Here is a tiny trained network, its code and every weight. The questions are about switching its units off for an input and a class, where a switched-off unit gives its printed mean instead of its output.

import numpy as np


def w(rows, s, z=0):
    codes = np.array(rows[::2]) - 128.0
    scale = np.full(codes.shape[1], s)
    scale[-1] = z or s
    return codes * scale


def f(y):
    return np.maximum(y, 0)


def log_softmax(a):
    a = a - a.max(-1, keepdims=True)
    return a - np.log(np.exp(a).sum(-1, keepdims=True))


def net(x, mask):
    res = np.array(x, float).reshape(1, 6) / 4 @ E
    y = f(res @ A[0][:, :-1].T + A[0][:, -1])
    res = res + np.where(mask, y, B[0][:, -1]) @ B[0][:, :-1]
    return log_softmax(res[-1] @ U[:, :-1].T + U[:, -1])


A, B = {}, {}
E = w([
[121,193,68,44,68,143,179],'x0',
[95,101,167,119,102,120,118],'x1',
[114,140,146,122,166,42,254],'x2',
[122,118,182,118,103,127,116],'x3',
[163,156,106,85,137,8,41],'x4',
[50,231,138,192,82,114,106],'x5',
],0.0087)
A[0] = w([
[151,155,148,77,157,32,46,79],'n0',
[114,133,153,144,118,220,172,75],'n1',
[118,147,147,160,117,105,115,89],'n2',
[120,120,141,156,133,112,215,63],'n3',
[155,157,155,157,179,80,160,103],'n4',
[113,171,94,5,59,122,167,151],'n5',
[79,229,107,211,109,117,128,76],'n6',
[97,96,161,166,174,180,145,99],'n7',
[150,30,119,107,114,128,167,127],'n8',
[140,114,112,130,97,150,78,100],'n9',
[85,109,111,78,70,155,162,141],'n10',
[107,136,116,132,154,96,194,4],'n11',
[128,110,126,149,168,71,195,47],'n12',
[136,126,75,143,134,145,129,144],'n13',
[137,115,97,169,131,228,77,84],'n14',
[229,90,119,53,176,112,99,103],'n15',
[132,77,187,199,205,95,100,116],'n16',
[89,119,163,189,70,101,116,235],'n17',
[145,117,181,160,174,220,198,36],'n18',
[83,92,197,180,207,124,131,144],'n19',
[92,123,175,121,142,72,194,154],'n20',
[136,49,119,71,162,174,158,68],'n21',
[121,101,129,213,176,114,102,37],'n22',
],0.011,0.0042)
B[0] = w([
[2,110,22,42,225,150,211,232],'n0',
[27,82,58,111,228,94,194,207],'n1',
[110,158,94,153,115,98,123,156],'n2',
[104,63,161,56,104,122,13,196],'n3',
[108,48,180,85,110,112,56,188],'n4',
[199,164,189,144,171,232,145,255],'n5',
[100,137,181,198,63,98,180,228],'n6',
[100,144,51,88,201,171,190,198],'n7',
[131,158,200,194,59,97,194,209],'n8',
[134,41,199,101,130,112,58,176],'n9',
[204,171,132,127,198,237,136,194],'n10',
[107,147,178,80,129,129,81,176],'n11',
[139,99,174,79,87,151,48,199],'n12',
[181,121,132,129,106,118,125,159],'n13',
[110,43,169,77,72,144,43,218],'n14',
[77,173,155,220,83,66,148,239],'n15',
[186,203,131,141,186,206,140,239],'n16',
[180,83,124,201,110,64,169,219],'n17',
[69,135,87,94,129,104,146,216],'n18',
[187,160,123,106,153,138,140,229],'n19',
[165,73,121,91,93,118,68,228],'n20',
[62,177,185,239,100,61,135,204],'n21',
[182,252,177,136,159,222,123,187],'n22',
],0.0074,0.009)
U = w([
[26,131,34,80,171,129,211,94],'0',
[253,220,134,147,148,198,161,82],'1',
[101,175,167,241,2,56,200,81],'2',
[144,40,146,64,44,122,35,89],'3',
[188,113,94,153,81,117,184,248],'4',
],0.009,0.015)

Each question gives the input, the list of numbers given to net, and the class t.
The units are the neurons (one row each of A and B). Each row of codes is followed by its name. A weight is (code - 128) times the scale printed after its matrix; where a second scale follows, it is the last column's (A, B and U).
mask holds one flag per neuron, in row order. A switched-off neuron (its flag False) gives its mean, the last column of its row in B, instead of its output. The means were averaged over made-up inputs and are rounded, as every weight is.
A unit's drop is (log p(t) with every unit on - log p(t) with that unit switched off) / (log p(t) with every unit on - log p(t) with every unit switched off).
The circuit of an input: a set's keep is (log p(t) with only the set's units on - log p(t) with every unit switched off) / (log p(t) with every unit on - log p(t) with every unit switched off). Starting from the 12 units with the biggest drops (on a tie, the unit counted first), units are removed one at a time, each time the one whose removal leaves the highest keep (on an exact tie, the one counted first), for as long as the keep stays at least 0.8.
units of the circuit, in order: the units of the circuit, biggest drop first
unit that matters most: the unit with the biggest drop
top k neurons: the k neurons with the biggest drops, biggest first
drop when u is switched off: that unit's drop, to one decimal
input [-7,2,-1,0,3,-7], class 1: units of the circuit, in order -> [n16]
input [8,4,8,7,5,-7], class 1: top 2 neurons -> [n5; n10]
input [3,-4,-2,3,4,4], class 0: top 3 neurons -> [n0; n8; n15]
input [0,-2,2,-2,-4,-6], class 2: units of the circuit, in order -> [n21; n8]
input [-7,6,-4,-5,-3,-2], class 1: top 2 neurons -> [n16; n22]
input [-3,-5,7,-8,6,-7], class 2: top 4 neurons -> [n15; n8; n21; n14]
input [-8,3,-6,-1,-4,7], class 1: top 3 neurons -> [n22; n16; n19]
input [8,5,2,-8,-7,-4], class 1: top 3 neurons -> [n5; n10; n0]
input [0,-3,1,6,-8,-7], class 0: top 2 neurons -> [n1; n7]
input [-2,0,-7,-2,0,5], class 3: top 2 neurons -> [n14; n15]
input [-4,6,0,1,4,-6], class 2: top 2 neurons -> [n15; n8]
input [5,1,8,5,-6,4], class 3: units of the circuit, in order -> [n3; n20]
input [7,6,5,-4,-1,-8], class 2: top 2 neurons -> [n21; n8]
input [-5,3,4,4,-7,3], class 0: top 3 neurons -> [n1; n7; n18]
input [8,7,-8,-2,-5,5], class 1: units of the circuit, in order -> [n10]
input [-3,-3,6,2,-7,-2], class 0: top 3 neurons -> [n7; n1; n18]
input [6,1,-5,-5,4,-7], class 2: drop when n21 is switched off -> 0.2
input [7,-8,5,4,8,6], class 0: drop when n17 is switched off -> 0.0
input [-5,-3,8,-7,2,-5], class 3: drop when n12 is switched off -> 0.2
input [-7,1,-6,3,-4,-4], class 1: unit that matters most -> n16
